Below are the code and all the weights of a small trained network. Each question names an input and a target symbol and asks about switching units off, where a switched-off unit gives its printed mean instead of its output.

import numpy as np


def w(rows, s, z=0):
    codes = np.array(rows[::2]) - 128.0
    scale = np.full(codes.shape[1], s)
    scale[-1] = z or s
    return codes * scale


def f(y):
    return np.maximum(y, 0)


def softmax(a):
    e = np.exp(a - a.max(-1, keepdims=True))
    return e / e.sum(-1, keepdims=True)


def log_softmax(a):
    a = a - a.max(-1, keepdims=True)
    return a - np.log(np.exp(a).sum(-1, keepdims=True))


def net(x, mask):
    ids = ['αβγεηθλμξπστφψω'.index(c) for c in x.split()]
    T = len(ids)
    res = E[ids] + P[:T]
    u = 0
    for l in range(2):
        r = res
        for j in range(3):
            rows = slice(2 * j, 2 * j + 2)
            q, k, v = (r @ M[l][rows].T for M in (Q, K, V))
            z = softmax(np.where(np.tri(T) > 0, q @ k.T / 2**0.5, -1e9)) @ v
            o = O[l][rows]
            res = res + np.where(mask[u + j], z, o[:, -1]) @ o[:, :-1]
        u += 3
        y = f(res @ A[l][:, :-1].T + A[l][:, -1])
        res = res + np.where(mask[u : u + 4], y, B[l][:, -1]) @ B[l][:, :-1]
        u += 4
    return log_softmax(res[-1] @ U[:, :-1].T + U[:, -1])


Q, K, V, O, A, B = {}, {}, {}, {}, {}, {}
E = w([
[75,175,90,93,151,120,198,230,116,134,147,94],'α',
[101,39,133,121,140,113,207,125,120,174,157,129],'β',
[60,175,76,126,210,133,149,130,95,191,128,96],'γ',
[85,96,42,131,91,119,160,125,89,132,86,105],'ε',
[108,79,99,65,112,133,143,97,96,110,68,100],'η',
[41,134,153,88,139,49,110,177,211,174,110,210],'θ',
[122,145,75,175,87,224,68,111,145,109,92,151],'λ',
[130,112,96,161,117,144,165,179,83,79,111,170],'μ',
[153,150,140,107,73,76,111,109,60,63,95,168],'ξ',
[126,75,200,141,144,119,181,79,164,107,141,113],'π',
[157,102,157,88,126,133,140,117,97,191,177,109],'σ',
[159,113,105,134,106,120,166,138,126,63,5,85],'τ',
[122,120,162,144,187,173,177,118,132,126,147,150],'φ',
[145,137,125,168,145,134,127,151,39,143,108,167],'ψ',
[136,184,82,189,36,137,122,158,156,121,117,119],'ω',
],0.021)
P = w([
[235,111,86,168,185,21,107,152,72,99,181,151],'0',
[104,101,254,156,105,174,102,42,39,101,99,78],'1',
[222,116,99,155,141,21,127,157,118,102,141,179],'2',
[87,123,238,150,95,189,123,50,66,108,76,103],'3',
[214,124,88,158,140,29,116,158,136,103,116,176],'4',
[58,149,238,140,99,186,115,61,74,106,82,117],'5',
[190,121,88,152,124,32,119,166,149,110,124,190],'6',
[29,126,216,128,78,205,136,69,98,114,66,121],'7',
[183,125,81,140,114,39,115,176,168,113,113,207],'8',
[15,155,216,117,79,201,117,78,106,99,75,139],'9',
[162,131,51,128,87,36,160,154,199,133,109,239],'10',
[11,117,181,123,53,235,135,75,127,122,52,156],'11',
[150,123,64,151,105,27,134,156,216,136,98,220],'12',
[83,136,223,120,53,241,90,94,104,108,65,159],'13',
],0.0072)
Q[0] = w([
[150,212,127,141,146,117,123,187,161,156,96,130],'L0H0',
[96,146,95,73,174,183,236,165,112,142,142,108],'L0H0',
[186,71,46,83,190,18,117,123,171,74,178,132],'L0H1',
[206,142,107,112,236,106,12,125,198,173,224,114],'L0H1',
[23,109,153,29,131,254,33,94,46,160,150,139],'L0H2',
[144,116,202,94,117,54,161,158,107,148,115,94],'L0H2',
],0.0069)
K[0] = w([
[92,142,102,158,102,189,104,141,90,123,141,90],'L0H0',
[102,152,125,116,143,148,181,166,144,151,116,107],'L0H0',
[149,75,112,95,166,96,217,152,10,95,113,73],'L0H1',
[160,108,154,145,171,107,139,104,75,165,160,99],'L0H1',
[107,151,101,150,37,157,59,76,167,126,101,104],'L0H2',
[159,138,149,87,134,97,129,143,137,129,122,115],'L0H2',
],0.011)
V[0] = w([
[94,131,176,95,133,123,203,165,136,162,99,139],'L0H0',
[197,106,109,119,163,107,181,127,130,107,151,146],'L0H0',
[145,146,110,103,143,126,253,98,36,57,142,114],'L0H1',
[86,119,164,81,68,27,165,163,113,159,49,134],'L0H1',
[160,129,97,181,166,177,111,179,171,116,199,155],'L0H2',
[194,129,180,92,181,114,179,153,104,154,140,136],'L0H2',
],0.0059)
O[0] = w([
[78,151,159,90,169,177,180,145,93,190,163,98,202],'L0H0',
[219,2,146,84,107,78,178,103,135,76,85,88,160],'L0H0',
[147,118,23,168,193,69,181,131,87,48,205,123,151],'L0H1',
[188,162,98,129,128,82,205,103,141,158,26,139,254],'L0H1',
[152,63,168,167,144,77,121,189,121,65,65,89,93],'L0H2',
[169,123,187,161,142,153,93,199,90,160,176,123,102],'L0H2',
],0.0065,0.0035)
A[0] = w([
[146,156,35,175,66,94,121,254,242,89,107,76,158],'L0N0',
[156,107,61,205,210,204,156,153,101,108,195,195,150],'L0N1',
[98,70,158,98,111,241,96,20,2,225,101,48,250],'L0N2',
[108,100,27,103,110,40,135,191,75,222,197,161,181],'L0N3',
],0.0054,0.0023)
B[0] = w([
[145,225,141,150,2,186,89,74,186,46,185,106,193],'L0N0',
[167,124,156,194,189,221,177,152,80,164,177,192,198],'L0N1',
[22,157,133,114,16,50,121,139,104,74,178,207,254],'L0N2',
[92,62,122,183,82,71,81,178,18,145,136,2,221],'L0N3',
],0.0077,0.0084)
Q[1] = w([
[156,152,57,129,93,50,163,122,114,153,162,111],'L1H0',
[133,181,51,150,97,119,91,254,81,217,210,69],'L1H0',
[79,131,127,169,136,174,90,104,128,75,50,152],'L1H1',
[17,124,180,125,121,206,143,73,71,43,145,107],'L1H1',
[165,120,48,170,157,162,39,67,138,156,191,127],'L1H2',
[151,145,61,207,136,73,49,115,76,116,191,65],'L1H2',
],0.0058)
K[1] = w([
[98,121,86,92,103,31,126,134,99,151,100,104],'L1H0',
[112,141,81,146,153,56,165,214,1,113,160,81],'L1H0',
[113,161,123,152,119,167,100,92,122,114,61,143],'L1H1',
[85,189,100,118,65,243,105,145,169,146,110,157],'L1H1',
[137,122,116,100,175,144,158,114,79,120,143,114],'L1H2',
[198,102,113,102,127,181,166,114,70,135,136,97],'L1H2',
],0.0074)
V[1] = w([
[132,115,19,2,116,151,126,215,102,142,164,209],'L1H0',
[128,81,79,204,71,62,78,221,96,194,92,138],'L1H0',
[96,28,73,112,176,167,135,125,176,174,3,147],'L1H1',
[158,189,192,152,65,225,134,107,145,135,67,97],'L1H1',
[74,135,128,99,168,3,104,152,140,63,112,200],'L1H2',
[108,128,141,114,107,125,132,62,66,108,127,148],'L1H2',
],0.0047)
O[1] = w([
[115,106,138,69,168,74,126,82,38,100,122,217,114],'L1H0',
[146,1,90,159,130,80,116,96,150,114,105,182,235],'L1H0',
[93,81,176,167,187,84,91,130,64,89,161,116,2],'L1H1',
[159,62,112,125,92,232,66,123,118,136,106,176,156],'L1H1',
[149,187,186,147,152,59,137,176,200,106,63,82,137],'L1H2',
[133,63,171,118,132,227,84,118,137,115,154,107,168],'L1H2',
],0.008,0.009)
A[1] = w([
[149,128,67,74,139,12,94,132,154,149,115,119,63],'L1N0',
[84,88,101,150,254,161,161,197,71,157,65,96,4],'L1N1',
[193,159,80,100,67,141,96,127,199,76,96,162,142],'L1N2',
[224,123,70,181,126,70,69,134,97,193,152,138,30],'L1N3',
],0.0067,0.0016)
B[1] = w([
[142,41,130,55,194,192,35,143,61,78,160,72,175],'L1N0',
[247,182,82,46,79,106,2,150,232,126,123,130,174],'L1N1',
[89,156,160,119,197,143,160,67,153,154,167,163,246],'L1N2',
[80,225,212,181,82,109,128,114,31,153,103,149,204],'L1N3',
],0.0091,0.012)
U = w([
[95,159,137,135,44,162,147,196,151,125,161,46,134],'α',
[179,54,128,84,41,63,91,90,192,157,196,139,39],'β',
[122,178,48,69,87,146,47,170,166,135,122,113,133],'γ',
[109,100,106,193,91,187,107,70,110,154,24,23,146],'ε',
[108,61,41,77,162,149,100,94,134,89,84,105,203],'η',
[43,68,173,129,95,174,2,241,159,41,143,168,125],'θ',
[135,66,92,88,134,234,90,79,119,228,126,150,120],'λ',
[95,94,112,186,163,141,171,173,104,100,126,241,50],'μ',
[114,158,156,67,160,124,115,109,81,42,132,168,31],'ξ',
[106,30,148,175,166,80,205,112,194,155,156,158,252],'π',
[79,125,202,106,206,205,130,124,50,235,199,102,140],'σ',
[148,184,78,96,153,111,169,75,138,82,98,151,124],'τ',
[179,93,97,94,149,143,108,217,183,71,152,242,235],'φ',
[100,161,180,135,82,67,121,174,156,185,24,183,141],'ψ',
[45,173,90,168,154,76,118,93,167,185,219,148,44],'ω',
],0.0063,0.0033)

Each question gives the input, a string of symbols that net reads in full, and the target symbol t.
The units are the heads (2 rows each of Q, K, V and O) and the neurons (one row each of A and B). Each row of codes is followed by its name. A weight is (code - 128) times the scale printed after its matrix; where a second scale follows, it is the last column's (O, A, B and U).
mask holds one flag per unit, layer by layer, with each layer's heads first. A switched-off unit (its flag False) gives its mean, the last column of its rows in O or B, instead of its output. The means were averaged over made-up inputs and are rounded, as every weight is.
A unit's drop is (log p(t) with every unit on - log p(t) with that unit switched off) / (log p(t) with every unit on - log p(t) with every unit switched off).
The circuit of an input: a set's keep is (log p(t) with only the set's units on - log p(t) with every unit switched off) / (log p(t) with every unit on - log p(t) with every unit switched off). Starting from the 12 units with the biggest drops (on a tie, the unit counted first), units are removed one at a time, each time the one whose removal leaves the highest keep (on an exact tie, the one counted first), for as long as the keep stays at least 0.8.
units of the circuit, in order: the units of the circuit, biggest drop first
most important unit: the unit with the biggest drop
k most important neurons: the k neurons with the biggest drops, biggest first
top k neurons in layer l: the k neurons of layer l with the biggest drops, biggest first
which heads matter: for each layer, one digit per head in row order, 1 if its drop is at least 0.15 and else 0, layers parted by /
input μ η ε φ ω σ, target λ: units of the circuit, in order -> [L0N0 L1H1]
input η ξ ψ σ β τ φ ε φ ξ β μ, target φ: 4 most important neurons -> [L1N1 L0N0 L0N2 L0N1]
input φ τ σ, target σ: units of the circuit, in order -> [L1N3 L1N1 L0H2]
input γ θ μ ξ τ ω η ξ, target λ: most important unit -> L1H1
input ω ε σ θ η θ ψ ε α ω η ψ, target λ: units of the circuit, in order -> [L1H1 L0N0]
input φ γ ψ ε γ ω φ π τ σ ε α ω ε, target λ: which heads matter -> 000 / 010
input ε μ φ φ α γ, target ω: 2 most important neurons -> [L0N2 L1N0]
input λ φ β ξ ω ψ λ ω β σ ω φ η, target η: units of the circuit, in order -> [L0N1 L1N3 L1N0]
input ε φ μ τ ψ γ σ γ β ψ φ μ λ, target λ: units of the circuit, in order -> [L1N2 L1H1 L0N0 L0N2]
input ε η α ε ξ β, target π: which heads matter -> 010 / 000
input φ β φ ξ, target τ: units of the circuit, in order -> [L0H1 L0N3 L1H1]
input ε π φ ε λ λ, target θ: which heads matter -> 010 / 010
input ω τ φ ξ η τ ω α μ, target μ: which heads matter -> 010 / 000
input ω γ ε μ, target λ: most important unit -> L0N0
input σ φ γ η ε ψ η ε σ ω λ β α σ, target θ: units of the circuit, in order -> [L0N2 L0H1]
input β π σ ε β μ σ π τ φ ψ ω ξ ω, target λ: units of the circuit, in order -> [L1H1 L1N2 L0N0]
input α θ λ φ ψ μ α ψ τ β σ λ γ α, target θ: units of the circuit, in order -> [L0H1 L1H1]
input φ ε η π α β ψ σ ε ψ, target μ: units of the circuit, in order -> [L0H1 L1N1 L1H0 L0N3]
input μ σ μ σ σ α γ λ σ γ ω σ η φ, target λ: which heads matter -> 100 / 010
input ψ η γ σ τ α, target γ: which heads matter -> 110 / 000
input φ η σ β θ σ σ η π ψ λ μ τ, target τ: units of the circuit, in order -> [L1N2 L0N0 L0H1]
input σ τ ω β η λ ξ θ λ φ η β ξ, target ξ: top 2 neurons in layer 1 -> [L1N0 L1N3]
input θ σ σ α, target ψ: units of the circuit, in order -> [L0H1 L1H2]
input ψ α η α π ω λ η, target θ: most important unit -> L0N2
input ψ φ σ β π λ β ω φ π τ π σ π, target λ: which heads matter -> 100 / 010
input φ ω γ φ θ β φ ψ α ε γ λ γ, target γ: top 2 neurons in layer 0 -> [L0N2 L0N0]
input θ ψ π β, target ψ: most important unit -> L0H1
input α σ β θ φ α φ ε ε σ τ, target τ: units of the circuit, in order -> [L0N0 L0H1 L1N2]
input ψ β μ π μ π λ γ π θ φ ψ ψ, target ψ: 2 most important neurons -> [L1N3 L0N2]
